Below is a small trained network, with its code and all its weights. Each question gives an input and a target symbol and asks what happens when units are switched off, that is, made to give their printed mean instead of their output.

import numpy as np


def w(rows, s, z=0):
    codes = np.array(rows[::2]) - 128.0
    scale = np.full(codes.shape[1], s)
    scale[-1] = z or s
    return codes * scale


def f(y):
    return y / 2 * (1 + np.tanh(0.7978845608 * (y + 0.044715 * y**3)))


def softmax(a):
    e = np.exp(a - a.max(-1, keepdims=True))
    return e / e.sum(-1, keepdims=True)


def log_softmax(a):
    a = a - a.max(-1, keepdims=True)
    return a - np.log(np.exp(a).sum(-1, keepdims=True))


def net(x, mask):
    ids = ['Γαβηθτφω'.index(c) for c in x.split()]
    T = len(ids)
    res = E[ids] + P[:T]
    r = res
    for j in range(2):
        rows = slice(2 * j, 2 * j + 2)
        q, k, v = (r @ M[0][rows].T for M in (Q, K, V))
        z = softmax(np.where(np.tri(T) > 0, q @ k.T / 2**0.5, -1e9)) @ v
        o = O[0][rows]
        res = res + np.where(mask[j], z, o[:, -1]) @ o[:, :-1]
    y = f(res @ A[0][:, :-1].T + A[0][:, -1])
    res = res + np.where(mask[2:6], y, B[0][:, -1]) @ B[0][:, :-1]
    return log_softmax(res[-1] @ U[:, :-1].T + U[:, -1])


Q, K, V, O, A, B = {}, {}, {}, {}, {}, {}
E = w([
[144,130,161,138],'Γ',
[80,148,250,66],'α',
[157,80,178,118],'β',
[121,143,68,82],'η',
[167,160,105,166],'θ',
[95,167,182,106],'τ',
[217,129,113,208],'φ',
[169,218,112,176],'ω',
],0.018)
P = w([
[19,24,102,9],'0',
[176,223,228,209],'1',
[195,207,222,219],'2',
[206,219,205,237],'3',
[188,187,255,194],'4',
[163,251,245,180],'5',
[204,207,233,203],'6',
[211,218,219,212],'7',
],0.005)
Q[0] = w([
[248,197,187,197],'H1',
[150,162,220,164],'H1',
[208,138,157,166],'H2',
[68,142,139,83],'H2',
],0.012)
K[0] = w([
[63,102,44,102],'H1',
[114,72,8,39],'H1',
[12,124,2,22],'H2',
[162,175,156,164],'H2',
],0.0073)
V[0] = w([
[158,233,80,243],'H1',
[218,6,170,173],'H1',
[159,142,206,36],'H2',
[105,52,189,2],'H2',
],0.0095)
O[0] = w([
[241,126,184,210,158],'H1',
[76,108,76,254,250],'H1',
[80,101,206,100,250],'H2',
[54,156,173,55,94],'H2',
],0.0087,0.0018)
A[0] = w([
[16,163,99,179,92],'N1',
[70,232,197,215,111],'N2',
[152,90,253,85,254],'N3',
[84,192,118,190,187],'N4',
],0.0062,0.0033)
B[0] = w([
[195,38,154,24,176],'N1',
[115,1,33,172,255],'N2',
[198,220,152,234,253],'N3',
[55,83,85,47,215],'N4',
],0.0064)
U = w([
[116,122,164,104,107],'Γ',
[140,114,159,92,1],'α',
[98,43,169,88,121],'β',
[84,173,174,107,161],'η',
[166,108,151,75,152],'θ',
[84,84,170,184,138],'τ',
[169,214,161,116,67],'φ',
[98,254,133,122,179],'ω',
],0.0073,0.0029)

Each question gives the input, a string of symbols that net reads in full, and the target symbol t.
The units are the heads (2 rows each of Q, K, V and O) and the neurons (one row each of A and B). Each row of codes is followed by its name. A weight is (code - 128) times the scale printed after its matrix; where a second scale follows, it is the last column's (O, A, B and U).
mask holds one flag per unit, heads first, then neurons. A switched-off unit (its flag False) gives its mean, the last column of its rows in O or B, instead of its output. The means were averaged over made-up inputs and are rounded, as every weight is.
A unit's drop is (log p(t) with every unit on - log p(t) with that unit switched off) / (log p(t) with every unit on - log p(t) with every unit switched off).
The circuit of an input: a set's keep is (log p(t) with only the set's units on - log p(t) with every unit switched off) / (log p(t) with every unit on - log p(t) with every unit switched off). Starting from all 6 units, units are removed one at a time, each time the one whose removal leaves the highest keep (on an exact tie, the one counted first), for as long as the keep stays at least 0.8.
circuit, biggest first: the units of the circuit, biggest drop first
most important unit: the unit with the biggest drop
top k neurons: the k neurons with the biggest drops, biggest first
heads that matter: for each layer, one digit per head in row order, 1 if its drop is at least 0.15 and else 0, layers parted by /
drop when u is switched off: that unit's drop, to one decimal
input α α β, target η: most important unit	H2
input β β φ τ β φ φ θ, target β: heads that matter	11
input τ φ ω ω φ Γ, target ω: heads that matter	10
input α φ φ ω, target η: heads that matter	11
input β φ φ τ, target β: top 2 neurons	(N1 N3)
input ω Γ α, target φ: circuit, biggest first	(H1 N3)
input φ φ ω τ ω Γ, target τ: circuit, biggest first	(H1 N2)
input β φ α ω α, target β: circuit, biggest first	(H1 N1)
input ω φ θ φ τ β β, target φ: top 2 neurons	(N3 N2)
input φ η φ τ α, target φ: circuit, biggest first	(N3 H1)
input φ η Γ, target φ: circuit, biggest first	(H1 N3 N4)
input α ω φ φ β φ, target η: drop when H1 is switched off	0.4
input ω Γ Γ, target φ: drop when N2 is switched off	0.1
input φ φ φ τ, target τ: drop when H1 is switched off	0.7
input ω ω ω θ, target φ: top neuron	(N2)
